Here is a tiny trained network, its code and every weight. The questions are about switching its units off for an input and a target symbol, where a switched-off unit gives its printed mean instead of its output.

import numpy as np


def w(rows, s, z=0):
    codes = np.array(rows[::2]) - 128.0
    scale = np.full(codes.shape[1], s)
    scale[-1] = z or s
    return codes * scale


def norm(h):
    return h / np.sqrt((h * h).mean(-1, keepdims=True) + 1e-5)


def f(y):
    return y / 2 * (1 + np.tanh(0.7978845608 * (y + 0.044715 * y**3)))


def softmax(a):
    e = np.exp(a - a.max(-1, keepdims=True))
    return e / e.sum(-1, keepdims=True)


def log_softmax(a):
    a = a - a.max(-1, keepdims=True)
    return a - np.log(np.exp(a).sum(-1, keepdims=True))


def net(x, mask):
    ids = ['ΓΛΠΦαβζθστω'.index(c) for c in x.split()]
    T = len(ids)
    res = E[ids] + P[:T]
    r = norm(res)
    for j in range(3):
        rows = slice(2 * j, 2 * j + 2)
        q, k, v = (r @ M[0][rows].T for M in (Q, K, V))
        z = softmax(np.where(np.tri(T) > 0, q @ k.T / 2**0.5, -1e9)) @ v
        o = O[0][rows]
        res = res + np.where(mask[j], z, o[:, -1]) @ o[:, :-1]
    y = f(norm(res) @ A[0][:, :-1].T + A[0][:, -1])
    res = res + np.where(mask[3:11], y, B[0][:, -1]) @ B[0][:, :-1]
    return log_softmax(norm(res)[-1] @ U[:, :-1].T + U[:, -1])


Q, K, V, O, A, B = {}, {}, {}, {}, {}, {}
E = w([
[87,89,213],'Γ',
[28,152,103],'Λ',
[133,252,123],'Π',
[14,160,131],'Φ',
[95,222,191],'α',
[169,62,84],'β',
[163,161,97],'ζ',
[35,177,111],'θ',
[178,105,119],'σ',
[82,92,205],'τ',
[77,158,71],'ω',
],0.012)
P = w([
[93,205,178],'0',
[189,164,31],'1',
[222,142,220],'2',
[94,112,246],'3',
[191,180,35],'4',
[224,139,152],'5',
[63,231,73],'6',
[182,254,84],'7',
[194,113,143],'8',
[72,211,159],'9',
[181,222,98],'10',
[70,57,121],'11',
[137,104,97],'12',
[52,115,94],'13',
],0.0083)
Q[0] = w([
[184,76,105],'h0',
[211,135,247],'h0',
[153,159,104],'h1',
[95,133,141],'h1',
[112,218,49],'h2',
[127,168,54],'h2',
],0.013)
K[0] = w([
[30,49,115],'h0',
[110,77,168],'h0',
[217,254,85],'h1',
[248,2,14],'h1',
[177,223,64],'h2',
[144,152,96],'h2',
],0.0068)
V[0] = w([
[179,172,111],'h0',
[184,1,74],'h0',
[157,100,61],'h1',
[83,84,140],'h1',
[99,56,71],'h2',
[98,180,249],'h2',
],0.0099)
O[0] = w([
[153,2,68,190],'h0',
[134,160,140,3],'h0',
[121,55,112,100],'h1',
[196,175,50,68],'h1',
[76,141,124,42],'h2',
[78,175,124,166],'h2',
],0.0071,0.005)
A[0] = w([
[45,220,23,208],'n0',
[97,154,102,204],'n1',
[67,123,81,104],'n2',
[24,162,167,215],'n3',
[38,70,139,178],'n4',
[193,73,122,139],'n5',
[12,119,254,199],'n6',
[189,178,105,250],'n7',
],0.0083,0.0023)
B[0] = w([
[144,79,77,232],'n0',
[201,70,71,160],'n1',
[117,132,176,163],'n2',
[222,89,104,222],'n3',
[191,64,255,212],'n4',
[57,193,182,172],'n5',
[63,89,40,253],'n6',
[77,37,173,185],'n7',
],0.0068,0.005)
U = w([
[210,94,1,157],'Γ',
[176,92,64,178],'Λ',
[170,69,182,209],'Π',
[130,100,148,127],'Φ',
[69,158,77,72],'α',
[11,84,128,140],'β',
[101,77,117,14],'ζ',
[77,149,86,22],'θ',
[50,177,85,90],'σ',
[103,135,87,3],'τ',
[45,141,87,208],'ω',
],0.008,0.0041)

Each question gives the input, a string of symbols that net reads in full, and the target symbol t.
The units are the heads (2 rows each of Q, K, V and O) and the neurons (one row each of A and B). Each row of codes is followed by its name. A weight is (code - 128) times the scale printed after its matrix; where a second scale follows, it is the last column's (O, A, B and U).
mask holds one flag per unit, heads first, then neurons. A switched-off unit (its flag False) gives its mean, the last column of its rows in O or B, instead of its output. The means were averaged over made-up inputs and are rounded, as every weight is.
A unit's drop is (log p(t) with every unit on - log p(t) with that unit switched off) / (log p(t) with every unit on - log p(t) with every unit switched off).
The circuit of an input: a set's keep is (log p(t) with only the set's units on - log p(t) with every unit switched off) / (log p(t) with every unit on - log p(t) with every unit switched off). Starting from all 11 units, units are removed one at a time, each time the one whose removal leaves the highest keep (on an exact tie, the one counted first), for as long as the keep stays at least 0.8.
circuit, biggest first: the units of the circuit, biggest drop first
k most important neurons: the k neurons with the biggest drops, biggest first
heads that matter: for each layer, one digit per head in row order, 1 if its drop is at least 0.15 and else 0, layers parted by /
drop when u is switched off: that unit's drop, to one decimal
input α σ σ Φ τ, target Γ: heads that matter	001
input τ β ζ σ σ Φ ζ σ τ σ, target β: heads that matter	011
input ζ θ ζ σ σ θ, target Π: circuit, biggest first	n4, h0
input σ σ Γ Λ α ζ Φ σ θ, target Π: circuit, biggest first	n4
input Φ ω ζ σ Γ Φ σ σ Λ, target Π: circuit, biggest first	n4, n6, h0
input Φ σ ω Λ ω σ ω σ, target Π: circuit, biggest first	n6, n7, n0, n3
input ζ σ ζ Γ Λ σ σ σ τ β ζ, target Π: circuit, biggest first	n6, n7, h1
input σ β β Φ τ, target Γ: heads that matter	101
input Π θ Π β Λ σ ζ σ Π Π α, target Γ: heads that matter	100
input σ Γ σ σ ω ω ω Φ Π σ σ σ ζ, target β: heads that matter	010
input ζ σ Π Φ θ σ ω σ, target Π: 4 most important neurons	n6, n7, n0, n5
input α β ζ Γ α θ Φ σ σ σ, target β: heads that matter	110
input ω σ α σ Γ, target Γ: 2 most important neurons	n3, n5
input σ σ β σ Γ Π ζ Φ σ Π α, target Γ: 4 most important neurons	n5, n4, n3, n2
input Γ ζ Π σ ζ Φ σ ω α β θ, target Γ: drop when n4 is switched off	-0.1
input σ Φ β Φ β ζ α θ, target Γ: drop when n6 is switched off	0.1
input β σ ζ β θ Γ Γ Λ, target Γ: drop when n3 is switched off	0.0
input α Π Π Φ Γ, target Γ: drop when n6 is switched off	-0.1
